Below are the code and all the weights of a small trained network. Each question names an input and a target symbol and asks about switching units off, where a switched-off unit gives its printed mean instead of its output.

import numpy as np


def w(rows, s, z=0):
    codes = np.array(rows[::2]) - 128.0
    scale = np.full(codes.shape[1], s)
    scale[-1] = z or s
    return codes * scale


def f(y):
    return np.maximum(y, 0)


def softmax(a):
    e = np.exp(a - a.max(-1, keepdims=True))
    return e / e.sum(-1, keepdims=True)


def log_softmax(a):
    a = a - a.max(-1, keepdims=True)
    return a - np.log(np.exp(a).sum(-1, keepdims=True))


def net(x, mask):
    ids = ['αβγδεζηθλξπτφψω'.index(c) for c in x.split()]
    T = len(ids)
    res = E[ids] + P[:T]
    q, k, v = (res @ M[0].T for M in (Q, K, V))
    z = softmax(np.where(np.tri(T) > 0, q @ k.T / 4**0.5, -1e9)) @ v
    res = res + np.where(mask[0], z, O[0][:, -1]) @ O[0][:, :-1]
    y = f(res @ A[0][:, :-1].T + A[0][:, -1])
    res = res + np.where(mask[1:9], y, B[0][:, -1]) @ B[0][:, :-1]
    return log_softmax(res[-1] @ U[:, :-1].T + U[:, -1])


Q, K, V, O, A, B = {}, {}, {}, {}, {}, {}
E = w([
[78,79,170,191],'α',
[79,156,144,114],'β',
[89,177,159,187],'γ',
[71,138,154,150],'δ',
[64,115,167,175],'ε',
[61,93,169,134],'ζ',
[59,113,185,212],'η',
[92,196,170,182],'θ',
[74,138,132,70],'λ',
[81,196,183,205],'ξ',
[69,136,161,153],'π',
[53,65,174,173],'τ',
[106,247,110,104],'φ',
[77,158,145,113],'ψ',
[87,204,109,87],'ω',
],0.015)
P = w([
[168,75,236,103],'0',
[115,242,85,109],'1',
[102,229,97,102],'2',
[93,212,100,95],'3',
[136,137,73,137],'4',
[142,163,77,115],'5',
[131,152,121,138],'6',
[124,127,126,124],'7',
[140,254,42,127],'8',
[121,214,63,103],'9',
[127,188,88,123],'10',
],0.0088)
Q[0] = w([
[178,87,101,78],'head 0',
[189,163,137,128],'head 0',
[180,88,52,146],'head 0',
[255,28,73,170],'head 0',
],0.0085)
K[0] = w([
[94,150,102,182],'head 0',
[60,156,68,86],'head 0',
[156,177,58,208],'head 0',
[54,148,1,169],'head 0',
],0.01)
V[0] = w([
[112,209,155,187],'head 0',
[80,48,149,151],'head 0',
[175,173,184,245],'head 0',
[81,72,180,208],'head 0',
],0.013)
O[0] = w([
[216,220,208,103,225],'head 0',
[175,72,1,138,212],'head 0',
[216,161,216,71,91],'head 0',
[220,115,70,119,252],'head 0',
],0.0094,0.0035)
A[0] = w([
[134,91,52,142,32],'neuron 0',
[131,200,160,106,51],'neuron 1',
[143,164,166,112,77],'neuron 2',
[40,106,94,171,117],'neuron 3',
[120,140,117,18,154],'neuron 4',
[145,111,123,248,137],'neuron 5',
[135,222,69,148,161],'neuron 6',
[157,121,115,124,1],'neuron 7',
],0.011,0.0067)
B[0] = w([
[76,233,47,195,160],'neuron 0',
[101,141,86,175,186],'neuron 1',
[144,150,91,197,164],'neuron 2',
[217,112,229,204,196],'neuron 3',
[129,116,161,205,195],'neuron 4',
[103,140,79,22,152],'neuron 5',
[120,2,182,88,253],'neuron 6',
[249,205,214,189,132],'neuron 7',
],0.0073,0.012)
U = w([
[163,122,122,156,26],'α',
[88,109,165,91,180],'β',
[160,141,176,155,56],'γ',
[127,117,159,102,89],'δ',
[163,107,148,100,46],'ε',
[69,113,59,126,165],'ζ',
[203,82,173,115,1],'η',
[162,170,179,144,102],'θ',
[79,12,172,254,190],'λ',
[179,186,179,118,22],'ξ',
[144,95,166,92,91],'π',
[125,191,70,187,30],'τ',
[55,215,175,145,210],'φ',
[82,105,163,91,237],'ψ',
[39,141,180,135,144],'ω',
],0.0071,0.0049)

Each question gives the input, a string of symbols that net reads in full, and the target symbol t.
The units are the heads (4 rows each of Q, K, V and O) and the neurons (one row each of A and B). Each row of codes is followed by its name. A weight is (code - 128) times the scale printed after its matrix; where a second scale follows, it is the last column's (O, A, B and U).
mask holds one flag per unit, heads first, then neurons. A switched-off unit (its flag False) gives its mean, the last column of its rows in O or B, instead of its output. The means were averaged over made-up inputs and are rounded, as every weight is.
A unit's drop is (log p(t) with every unit on - log p(t) with that unit switched off) / (log p(t) with every unit on - log p(t) with every unit switched off).
The circuit of an input: a set's keep is (log p(t) with only the set's units on - log p(t) with every unit switched off) / (log p(t) with every unit on - log p(t) with every unit switched off). Starting from all 9 units, units are removed one at a time, each time the one whose removal leaves the highest keep (on an exact tie, the one counted first), for as long as the keep stays at least 0.8.
circuit, biggest first: the units of the circuit, biggest drop first
most important unit: the unit with the biggest drop
top k neurons: the k neurons with the biggest drops, biggest first
drop of u: that unit's drop, to one decimal
input φ ψ λ λ λ ψ φ λ, target φ: circuit, biggest first -> head 0; neuron 6
input λ φ γ ζ λ ε φ λ ζ ω β, target λ: circuit, biggest first -> head 0
input τ θ ε ω, target τ: circuit, biggest first -> head 0; neuron 0
input η ζ φ, target η: circuit, biggest first -> head 0; neuron 6
input ζ ζ ζ α λ θ λ, target ζ: circuit, biggest first -> head 0; neuron 3
input ζ ζ λ λ, target ζ: circuit, biggest first -> head 0; neuron 0
input λ ψ λ β, target λ: circuit, biggest first -> head 0; neuron 3
input λ ψ ψ λ φ φ φ, target λ: circuit, biggest first -> head 0; neuron 3
input ζ ψ ζ ζ γ φ ω ψ λ η, target ζ: top 2 neurons -> neuron 5; neuron 0
input τ φ τ ξ φ ζ λ φ τ, target ζ: top 2 neurons -> neuron 3; neuron 0
input τ β φ β, target τ: top 2 neurons -> neuron 0; neuron 7
input ζ ψ ω ω, target ζ: top 3 neurons -> neuron 0; neuron 3; neuron 6
input ζ λ ζ τ ξ λ λ φ, target ζ: top 2 neurons -> neuron 3; neuron 0
input λ ψ λ ζ β φ λ λ π, target λ: most important unit -> head 0
input ζ α λ λ π φ τ β ζ φ, target ζ: top 3 neurons -> neuron 0; neuron 3; neuron 6
input λ ψ γ φ, target λ: drop of head 0 -> 0.5
input τ γ φ, target τ: drop of neuron 3 -> 0.1
input φ λ φ λ ψ, target φ: drop of neuron 7 -> 0.0
